Below is a small trained network, with its code and all its weights. Each question gives an input and a class and asks what happens when units are switched off, that is, made to give their printed mean instead of their output.

import numpy as np


def w(rows, s, z=0):
    codes = np.array(rows[::2]) - 128.0
    scale = np.full(codes.shape[1], s)
    scale[-1] = z or s
    return codes * scale


def f(y):
    return np.maximum(y, 0)


def log_softmax(a):
    a = a - a.max(-1, keepdims=True)
    return a - np.log(np.exp(a).sum(-1, keepdims=True))


def net(x, mask):
    res = np.array(x, float).reshape(1, 7) / 4 @ E
    y = f(res @ A[0][:, :-1].T + A[0][:, -1])
    res = res + np.where(mask, y, B[0][:, -1]) @ B[0][:, :-1]
    return log_softmax(res[-1] @ U[:, :-1].T + U[:, -1])


A, B = {}, {}
E = w([
[93,128,108],'x0',
[141,131,132],'x1',
[71,113,183],'x2',
[135,129,134],'x3',
[77,253,162],'x4',
[110,130,119],'x5',
[123,125,122],'x6',
],0.0064)
A[0] = w([
[128,120,105,74],'N1',
[128,143,206,249],'N2',
[114,146,109,32],'N3',
[137,152,161,44],'N4',
[174,159,96,95],'N5',
[75,126,125,145],'N6',
[148,21,129,63],'N7',
[103,188,154,55],'N8',
[137,91,99,74],'N9',
[82,122,75,139],'N10',
[114,122,85,4],'N11',
[107,106,156,184],'N12',
[118,30,107,8],'N13',
[180,179,135,14],'N14',
[128,95,104,72],'N15',
[137,138,121,4],'N16',
[109,254,102,75],'N17',
[203,142,124,183],'N18',
[106,93,183,210],'N19',
[125,112,167,133],'N20',
],0.017,0.0025)
B[0] = w([
[108,147,136,135],'N1',
[146,126,45,201],'N2',
[75,95,132,136],'N3',
[49,124,166,146],'N4',
[50,193,73,159],'N5',
[120,155,71,170],'N6',
[122,133,221,232],'N7',
[81,140,177,199],'N8',
[30,58,201,167],'N9',
[149,94,107,155],'N10',
[82,77,134,132],'N11',
[193,213,65,167],'N12',
[22,101,169,208],'N13',
[132,79,118,151],'N14',
[145,114,197,158],'N15',
[148,122,141,128],'N16',
[63,88,210,253],'N17',
[197,120,75,180],'N18',
[132,193,3,187],'N19',
[232,175,97,150],'N20',
],0.0054,0.007)
U = w([
[133,110,144,7],'0',
[161,123,7,249],'1',
],0.011,0.0014)

Each question gives the input, the list of numbers given to net, and the class t.
The units are the neurons (one row each of A and B). Each row of codes is followed by its name. A weight is (code - 128) times the scale printed after its matrix; where a second scale follows, it is the last column's (A, B and U).
mask holds one flag per neuron, in row order. A switched-off neuron (its flag False) gives its mean, the last column of its row in B, instead of its output. The means were averaged over made-up inputs and are rounded, as every weight is.
A unit's drop is (log p(t) with every unit on - log p(t) with that unit switched off) / (log p(t) with every unit on - log p(t) with every unit switched off).
The circuit of an input: a set's keep is (log p(t) with only the set's units on - log p(t) with every unit switched off) / (log p(t) with every unit on - log p(t) with every unit switched off). Starting from the 12 units with the biggest drops (on a tie, the unit counted first), units are removed one at a time, each time the one whose removal leaves the highest keep (on an exact tie, the one counted first), for as long as the keep stays at least 0.8.
circuit, biggest first: the units of the circuit, biggest drop first
unit that matters most: the unit with the biggest drop
k most important neurons: the k neurons with the biggest drops, biggest first
drop of u: that unit's drop, to one decimal
input [-4,3,-6,-1,-7,-8,0], class 0: circuit, biggest first	[N7, N9]
input [-3,-7,5,-5,4,-5,0], class 1: circuit, biggest first	[N2, N7, N19]
input [5,-2,4,8,2,0,1], class 1: unit that matters most	N7
input [7,1,-5,6,-8,-1,0], class 0: circuit, biggest first	[N7, N13]
input [-2,5,8,-5,6,-8,1], class 1: circuit, biggest first	[N2, N19]
input [5,-6,-7,5,-7,-6,-2], class 0: circuit, biggest first	[N7, N9]
input [-2,-2,5,5,4,0,5], class 1: 2 most important neurons	[N2, N7]
input [-7,-5,5,0,-2,-6,5], class 1: drop of N19	0.2
input [-1,3,5,-5,3,-1,-1], class 1: drop of N2	0.2
input [5,-7,8,1,-1,5,-5], class 1: drop of N19	0.1
